Below are the code and all the weights of a small trained network. Each question names an input and a class and asks about switching units off, where a switched-off unit gives its printed mean instead of its output.

import numpy as np


def w(rows, s, z=0):
    codes = np.array(rows[::2]) - 128.0
    scale = np.full(codes.shape[1], s)
    scale[-1] = z or s
    return codes * scale


def f(y):
    return np.maximum(y, 0)


def log_softmax(a):
    a = a - a.max(-1, keepdims=True)
    return a - np.log(np.exp(a).sum(-1, keepdims=True))


def net(x, mask):
    res = np.array(x, float).reshape(1, 8) / 4 @ E
    y = f(res @ A[0][:, :-1].T + A[0][:, -1])
    res = res + np.where(mask, y, B[0][:, -1]) @ B[0][:, :-1]
    return log_softmax(res[-1] @ U[:, :-1].T + U[:, -1])


A, B = {}, {}
E = w([
[127,57,99,58,128,75,104],'x0',
[218,126,150,56,125,61,166],'x1',
[101,87,142,120,151,196,248],'x2',
[79,137,141,154,112,55,126],'x3',
[159,197,153,125,149,73,193],'x4',
[127,109,231,91,223,155,71],'x5',
[170,164,153,115,154,194,153],'x6',
[187,119,167,254,163,67,109],'x7',
],0.0089)
A[0] = w([
[108,119,171,210,163,100,106,185],'neuron 1',
[191,105,106,157,105,87,231,103],'neuron 2',
[121,110,133,56,100,87,100,208],'neuron 3',
[173,140,7,7,133,149,126,143],'neuron 4',
[147,189,107,151,73,133,88,225],'neuron 5',
[164,118,105,119,192,182,102,177],'neuron 6',
[154,107,135,138,100,160,104,84],'neuron 7',
[100,127,187,110,197,168,170,254],'neuron 8',
[117,164,112,147,135,158,87,119],'neuron 9',
[143,81,187,120,149,194,123,122],'neuron 10',
[112,135,78,62,80,125,153,127],'neuron 11',
[134,133,207,149,196,125,99,175],'neuron 12',
[66,189,102,161,95,77,198,145],'neuron 13',
[127,98,114,214,69,123,3,206],'neuron 14',
[153,132,152,143,145,153,90,91],'neuron 15',
[95,59,135,150,121,115,152,239],'neuron 16',
[161,77,95,135,162,103,93,174],'neuron 17',
[200,117,82,163,83,118,136,166],'neuron 18',
[175,122,111,190,167,140,141,114],'neuron 19',
[154,153,142,82,81,121,118,159],'neuron 20',
[167,162,111,176,147,117,53,97],'neuron 21',
],0.012,0.0035)
B[0] = w([
[165,157,209,77,105,129,94,211],'neuron 1',
[189,94,154,176,3,60,129,200],'neuron 2',
[62,161,85,67,228,81,205,182],'neuron 3',
[95,152,61,91,130,112,245,208],'neuron 4',
[71,132,154,72,205,168,173,191],'neuron 5',
[172,110,79,138,131,186,165,175],'neuron 6',
[129,174,179,198,118,155,148,145],'neuron 7',
[207,65,152,91,128,68,149,215],'neuron 8',
[133,165,157,212,221,207,164,164],'neuron 9',
[123,62,95,92,165,166,157,186],'neuron 10',
[88,180,147,116,206,117,231,186],'neuron 11',
[144,114,182,117,76,163,102,208],'neuron 12',
[182,102,123,69,154,84,71,207],'neuron 13',
[104,94,161,107,155,230,195,253],'neuron 14',
[100,113,181,134,196,147,82,159],'neuron 15',
[147,134,141,71,136,91,155,184],'neuron 16',
[153,14,178,103,126,110,103,176],'neuron 17',
[191,162,153,71,29,83,178,182],'neuron 18',
[76,175,14,146,87,79,159,172],'neuron 19',
[133,247,188,109,157,166,192,159],'neuron 20',
[73,120,120,144,128,188,165,189],'neuron 21',
],0.0056,0.014)
U = w([
[118,137,131,255,161,199,121,1],'0',
[233,112,172,27,106,102,186,230],'1',
[46,238,55,97,137,100,188,95],'2',
[199,133,32,246,69,28,107,59],'3',
],0.0067,0.0024)

Each question gives the input, the list of numbers given to net, and the class t.
The units are the neurons (one row each of A and B). Each row of codes is followed by its name. A weight is (code - 128) times the scale printed after its matrix; where a second scale follows, it is the last column's (A, B and U).
mask holds one flag per neuron, in row order. A switched-off neuron (its flag False) gives its mean, the last column of its row in B, instead of its output. The means were averaged over made-up inputs and are rounded, as every weight is.
A unit's drop is (log p(t) with every unit on - log p(t) with that unit switched off) / (log p(t) with every unit on - log p(t) with every unit switched off).
k most important neurons: the k neurons with the biggest drops, biggest first
drop of u: that unit's drop, to one decimal
input [-8,0,6,5,8,-7,-7,7], class 3: 2 most important neurons : (neuron 2; neuron 19)
input [-8,-3,-2,5,0,-5,-3,6], class 1: 4 most important neurons : (neuron 13; neuron 1; neuron 18; neuron 14)
input [-5,-4,-7,-4,0,-6,-8,8], class 1: 3 most important neurons : (neuron 18; neuron 1; neuron 13)
input [-2,5,7,0,-2,-6,-8,4], class 3: 2 most important neurons : (neuron 2; neuron 14)
input [-7,-4,-1,-7,8,-7,5,8], class 3: 3 most important neurons : (neuron 19; neuron 2; neuron 14)
input [3,4,-1,-4,-4,-2,3,-2], class 2: 2 most important neurons : (neuron 4; neuron 8)
input [3,2,5,-3,-1,1,-4,-6], class 2: most important neuron : (neuron 4)
input [-1,1,-7,-5,-1,2,-2,5], class 0: 2 most important neurons : (neuron 21; neuron 8)
input [4,-4,-4,-5,2,-8,-4,8], class 1: 3 most important neurons : (neuron 14; neuron 18; neuron 5)
input [-3,-6,-3,-6,6,0,-6,7], class 0: drop of neuron 21 : 0.2
input [-5,-2,-2,-7,-2,2,-1,4], class 0: drop of neuron 6 : 0.0
input [0,-8,4,4,7,-3,-8,3], class 3: drop of neuron 8 : 0.2
